Below are the code and all the weights of a small trained network. Each question names an input and a class and asks about switching units off, where a switched-off unit gives its printed mean instead of its output.

import numpy as np


def w(rows, s, z=0):
    codes = np.array(rows[::2]) - 128.0
    scale = np.full(codes.shape[1], s)
    scale[-1] = z or s
    return codes * scale


def norm(h):
    return h / np.sqrt((h * h).mean(-1, keepdims=True) + 1e-5)


def f(y):
    return y / 2 * (1 + np.tanh(0.7978845608 * (y + 0.044715 * y**3)))


def log_softmax(a):
    a = a - a.max(-1, keepdims=True)
    return a - np.log(np.exp(a).sum(-1, keepdims=True))


def net(x, mask):
    res = np.array(x, float).reshape(1, 8) / 4 @ E
    u = 0
    for l in range(4):
        y = f(norm(res) @ A[l][:, :-1].T + A[l][:, -1])
        res = res + np.where(mask[u : u + 8], y, B[l][:, -1]) @ B[l][:, :-1]
        u += 8
    return log_softmax(norm(res)[-1] @ U[:, :-1].T + U[:, -1])


A, B = {}, {}
E = w([
[93,143,150,77,173,118],'x0',
[89,245,51,139,133,205],'x1',
[128,127,129,129,131,126],'x2',
[128,133,128,133,131,124],'x3',
[187,171,111,79,101,80],'x4',
[92,95,26,115,129,70],'x5',
[54,160,176,134,24,91],'x6',
[129,129,128,132,130,124],'x7',
],0.012)
A[0] = w([
[216,179,230,126,134,196,34],'0.n0',
[247,190,110,37,82,81,6],'0.n1',
[228,146,116,140,182,145,128],'0.n2',
[88,140,130,134,46,84,82],'0.n3',
[121,204,84,120,112,198,41],'0.n4',
[197,124,101,122,183,146,42],'0.n5',
[219,107,81,229,31,161,120],'0.n6',
[77,164,167,5,198,127,63],'0.n7',
],0.011)
B[0] = w([
[43,151,234,165,12,124,210],'0.n0',
[163,211,120,89,89,55,162],'0.n1',
[146,138,150,73,92,176,248],'0.n2',
[152,134,126,69,122,196,195],'0.n3',
[187,174,158,235,140,58,181],'0.n4',
[146,97,109,105,145,203,146],'0.n5',
[25,156,186,28,253,75,252],'0.n6',
[82,152,173,108,209,68,164],'0.n7',
],0.013,0.004)
A[1] = w([
[208,159,94,163,148,39,33],'1.n0',
[164,43,2,152,187,97,102],'1.n1',
[130,51,202,121,107,68,179],'1.n2',
[129,104,113,125,102,114,70],'1.n3',
[162,135,170,135,115,166,55],'1.n4',
[150,143,162,202,189,145,9],'1.n5',
[91,212,84,146,174,177,111],'1.n6',
[89,172,106,81,97,161,1],'1.n7',
],0.0092,0.0043)
B[1] = w([
[98,145,107,114,58,111,133],'1.n0',
[89,140,163,84,2,177,192],'1.n1',
[207,249,70,207,167,117,253],'1.n2',
[178,154,103,130,103,188,113],'1.n3',
[128,82,65,137,59,154,129],'1.n4',
[103,135,143,146,71,119,125],'1.n5',
[253,94,154,197,134,45,198],'1.n6',
[196,143,154,137,153,134,131],'1.n7',
],0.0077,0.0059)
A[2] = w([
[126,154,140,67,127,186,92],'2.n0',
[167,166,190,121,146,159,141],'2.n1',
[105,139,144,106,187,92,2],'2.n2',
[64,180,167,137,44,73,71],'2.n3',
[177,33,169,118,131,72,26],'2.n4',
[110,93,9,93,133,86,91],'2.n5',
[113,117,107,130,119,125,32],'2.n6',
[68,63,142,216,177,180,135],'2.n7',
],0.014,0.0033)
B[2] = w([
[126,79,84,153,119,132,167],'2.n0',
[59,59,74,146,93,95,219],'2.n1',
[110,130,186,120,190,129,159],'2.n2',
[169,61,93,108,160,182,255],'2.n3',
[168,130,82,229,148,96,158],'2.n4',
[64,88,209,169,61,151,188],'2.n5',
[151,168,183,115,116,160,115],'2.n6',
[192,206,107,6,71,67,187],'2.n7',
],0.014,0.0086)
A[3] = w([
[145,84,90,231,66,106,227],'3.n0',
[83,168,169,116,176,160,88],'3.n1',
[159,201,129,179,176,30,99],'3.n2',
[157,59,89,146,164,187,182],'3.n3',
[195,51,159,144,125,84,2],'3.n4',
[30,255,53,136,150,213,152],'3.n5',
[196,115,69,60,60,107,112],'3.n6',
[120,61,93,55,157,187,102],'3.n7',
],0.0095,0.007)
B[3] = w([
[91,197,153,135,172,188,254],'3.n0',
[111,96,156,119,136,103,135],'3.n1',
[91,179,126,130,145,177,183],'3.n2',
[103,126,98,138,180,175,186],'3.n3',
[189,116,85,154,104,141,136],'3.n4',
[201,8,117,181,128,37,153],'3.n5',
[111,169,118,101,172,180,199],'3.n6',
[147,113,108,122,177,152,177],'3.n7',
],0.012,0.0083)
U = w([
[181,154,101,253,145,82,127],'0',
[88,76,156,158,31,130,137],'1',
[111,130,124,126,150,129,255],'2',
[170,58,86,112,157,180,43],'3',
[105,133,127,124,144,131,205],'4',
[114,97,151,120,186,57,60],'5',
[154,170,104,72,84,91,33],'6',
[103,137,128,134,150,137,148],'7',
],0.018,0.0074)

Each question gives the input, the list of numbers given to net, and the class t.
The units are the neurons (one row each of A and B). Each row of codes is followed by its name. A weight is (code - 128) times the scale printed after its matrix; where a second scale follows, it is the last column's (A, B and U).
mask holds one flag per neuron, layer by layer. A switched-off neuron (its flag False) gives its mean, the last column of its row in B, instead of its output. The means were averaged over made-up inputs and are rounded, as every weight is.
A unit's drop is (log p(t) with every unit on - log p(t) with that unit switched off) / (log p(t) with every unit on - log p(t) with every unit switched off).
The circuit of an input: a set's keep is (log p(t) with only the set's units on - log p(t) with every unit switched off) / (log p(t) with every unit on - log p(t) with every unit switched off). Starting from the 12 units with the biggest drops (on a tie, the unit counted first), units are removed one at a time, each time the one whose removal leaves the highest keep (on an exact tie, the one counted first), for as long as the keep stays at least 0.8.
circuit, biggest first: the units of the circuit, biggest drop first
most important unit: the unit with the biggest drop
top k neurons: the k neurons with the biggest drops, biggest first
k most important neurons of layer l: the k neurons of layer l with the biggest drops, biggest first
input [-8,-1,7,-2,-7,-2,1,-4], class 5: circuit, biggest first => [0.n6 3.n0]
input [-3,-1,3,-2,7,7,-6,-4], class 1: top 2 neurons => [2.n5 2.n3]
input [1,8,-1,6,-6,-7,-6,-1], class 0: most important unit => 3.n5
input [8,-5,-6,6,7,8,6,6], class 1: 2 most important neurons of layer 0 => [0.n6 0.n0]
input [8,2,2,1,-1,0,-6,3], class 5: circuit, biggest first => [0.n7 3.n0]
input [2,4,4,2,6,5,-4,-1], class 6: top 3 neurons => [2.n3 0.n1 2.n1]
input [-6,7,8,-7,4,8,5,-4], class 1: circuit, biggest first => [2.n5 1.n2]
input [1,8,-7,0,5,1,-8,-4], class 0: top 2 neurons => [0.n4 2.n3]
input [-1,-6,-5,4,7,-6,-3,4], class 6: 2 most important neurons of layer 0 => [0.n1 0.n2]
input [-8,7,-6,7,4,4,3,-7], class 5: circuit, biggest first => [0.n6 3.n5]
input [4,-5,1,7,8,8,-3,-4], class 1: circuit, biggest first => [2.n5 0.n6]
input [8,7,-8,6,-1,-2,2,-1], class 5: top 2 neurons => [0.n7 1.n2]
input [-4,7,-3,5,7,-6,-5,6], class 0: 2 most important neurons of layer 3 => [3.n5 3.n2]
input [-2,-3,0,0,7,-7,2,1], class 1: circuit, biggest first => [2.n1]
input [-6,-6,4,8,-3,8,-6,3], class 1: 2 most important neurons of layer 1 => [1.n1 1.n6]
input [7,-7,0,5,-6,6,-6,5], class 0: top 2 neurons => [2.n4 0.n6]
input [-5,-5,-1,1,7,-3,8,-5], class 3: top 2 neurons => [2.n3 2.n7]
input [-3,6,7,6,-7,-1,3,-4], class 6: top 2 neurons => [2.n7 1.n2]
input [-8,1,-7,-1,5,2,8,8], class 3: top 2 neurons => [2.n3 0.n3]
input [5,-1,6,7,3,-8,-6,4], class 1: most important unit => 0.n0
input [5,-5,2,-3,-4,1,-5,4], class 0: top 3 neurons => [2.n4 0.n6 2.n3]
input [6,-7,-3,-5,5,5,-7,6], class 0: top 4 neurons => [2.n4 2.n3 0.n6 0.n3]
input [-5,-5,2,-8,8,-1,7,-8], class 2: 3 most important neurons of layer 2 => [2.n3 2.n7 2.n5]
input [5,8,-6,1,3,-3,7,-5], class 0: top 2 neurons => [3.n5 0.n4]
input [8,4,-6,-2,6,4,-1,7], class 5: top 2 neurons => [0.n7 3.n0]
input [8,6,-5,-2,-5,-2,5,-4], class 5: top 2 neurons => [0.n7 1.n2]
input [4,-7,-4,-2,6,-1,-1,-3], class 0: circuit, biggest first => [2.n4]
input [-8,-3,0,-8,-3,3,6,4], class 2: 2 most important neurons of layer 0 => [0.n6 0.n3]
